Below is a small trained network, with its code and all its weights. Each question gives an input and a class and asks what happens when units are switched off, that is, made to give their printed mean instead of their output.

import numpy as np


def w(rows, s, z=0):
    codes = np.array(rows[::2]) - 128.0
    scale = np.full(codes.shape[1], s)
    scale[-1] = z or s
    return codes * scale


def f(y):
    return np.maximum(y, 0)


def log_softmax(a):
    a = a - a.max(-1, keepdims=True)
    return a - np.log(np.exp(a).sum(-1, keepdims=True))


def net(x, mask):
    res = np.array(x, float).reshape(1, 4) / 4 @ E
    y = f(res @ A[0][:, :-1].T + A[0][:, -1])
    res = res + np.where(mask, y, B[0][:, -1]) @ B[0][:, :-1]
    return log_softmax(res[-1] @ U[:, :-1].T + U[:, -1])


A, B = {}, {}
E = w([
[68,118,101,138,136,86,92,174,72,4],'x0',
[153,182,156,225,105,153,145,206,151,172],'x1',
[205,193,125,189,147,122,131,86,19,85],'x2',
[162,66,199,95,214,136,149,157,92,165],'x3',
],0.014)
A[0] = w([
[124,106,78,167,145,59,104,89,119,109,121],'neuron 1',
[153,108,174,58,177,131,126,141,123,188,173],'neuron 2',
[188,171,141,199,63,163,124,172,172,150,225],'neuron 3',
[65,184,87,104,31,115,98,188,205,152,159],'neuron 4',
[120,48,99,2,158,98,165,112,106,67,255],'neuron 5',
[133,87,140,77,161,88,148,112,157,92,149],'neuron 6',
[77,109,106,85,86,79,76,133,160,82,173],'neuron 7',
[199,193,167,215,194,157,196,177,102,203,185],'neuron 8',
[152,223,89,145,143,74,89,91,27,68,199],'neuron 9',
[51,150,24,121,37,124,108,215,205,167,169],'neuron 10',
],0.0095,0.0046)
B[0] = w([
[89,92,116,122,170,139,121,116,89,134,170],'neuron 1',
[231,126,220,106,129,147,102,113,164,221,200],'neuron 2',
[78,223,116,125,97,73,223,150,161,161,214],'neuron 3',
[111,165,157,114,55,114,185,2,204,109,230],'neuron 4',
[131,35,127,86,161,161,38,103,115,132,244],'neuron 5',
[168,46,132,108,99,180,108,93,119,140,178],'neuron 6',
[103,24,124,136,86,158,91,100,142,54,220],'neuron 7',
[185,165,76,84,148,66,181,229,173,121,254],'neuron 8',
[158,151,43,214,140,164,109,16,29,48,243],'neuron 9',
[44,123,147,150,104,96,164,59,197,91,247],'neuron 10',
],0.01,0.018)
U = w([
[173,207,77,179,104,59,172,183,93,76,11],'0',
[138,150,137,34,179,65,168,240,192,170,137],'1',
[106,81,52,166,187,208,80,24,19,59,219],'2',
[41,10,191,87,117,142,96,89,212,69,1],'3',
[195,21,255,57,193,186,57,84,97,226,166],'4',
[2,211,143,193,79,69,176,46,196,165,175],'5',
],0.0077,0.0011)

Each question gives the input, the list of numbers given to net, and the class t.
The units are the neurons (one row each of A and B). Each row of codes is followed by its name. A weight is (code - 128) times the scale printed after its matrix; where a second scale follows, it is the last column's (A, B and U).
mask holds one flag per neuron, in row order. A switched-off neuron (its flag False) gives its mean, the last column of its row in B, instead of its output. The means were averaged over made-up inputs and are rounded, as every weight is.
A unit's drop is (log p(t) with every unit on - log p(t) with that unit switched off) / (log p(t) with every unit on - log p(t) with every unit switched off).
The circuit of an input: a set's keep is (log p(t) with only the set's units on - log p(t) with every unit switched off) / (log p(t) with every unit on - log p(t) with every unit switched off). Starting from all 10 units, units are removed one at a time, each time the one whose removal leaves the highest keep (on an exact tie, the one counted first), for as long as the keep stays at least 0.8.
units of the circuit, in order: the units of the circuit, biggest drop first
unit that matters most: the unit with the biggest drop
top k neurons: the k neurons with the biggest drops, biggest first
drop of u: that unit's drop, to one decimal
input [-7,4,3,-3], class 1: units of the circuit, in order : [neuron 8]
input [6,-7,-3,3], class 4: units of the circuit, in order : [neuron 5; neuron 10]
input [-4,-5,-1,-6], class 3: top 2 neurons : [neuron 3; neuron 9]
input [2,4,1,3], class 1: units of the circuit, in order : [neuron 9; neuron 8]
input [-4,0,8,-8], class 0: top 2 neurons : [neuron 3; neuron 5]
input [-2,1,-7,0], class 5: top 3 neurons : [neuron 5; neuron 4; neuron 10]
input [-4,-1,3,-1], class 0: top 2 neurons : [neuron 10; neuron 4]
input [4,4,-6,1], class 5: top 3 neurons : [neuron 5; neuron 4; neuron 10]
input [1,-2,0,0], class 2: top 2 neurons : [neuron 2; neuron 10]
input [-7,0,7,3], class 1: top 2 neurons : [neuron 8; neuron 2]
input [-8,3,6,5], class 1: drop of neuron 4 : 0.0
input [-1,8,2,0], class 0: drop of neuron 2 : 0.6
input [-3,-3,4,-8], class 2: drop of neuron 9 : 2.1
input [7,-5,-1,-4], class 2: unit that matters most : neuron 9
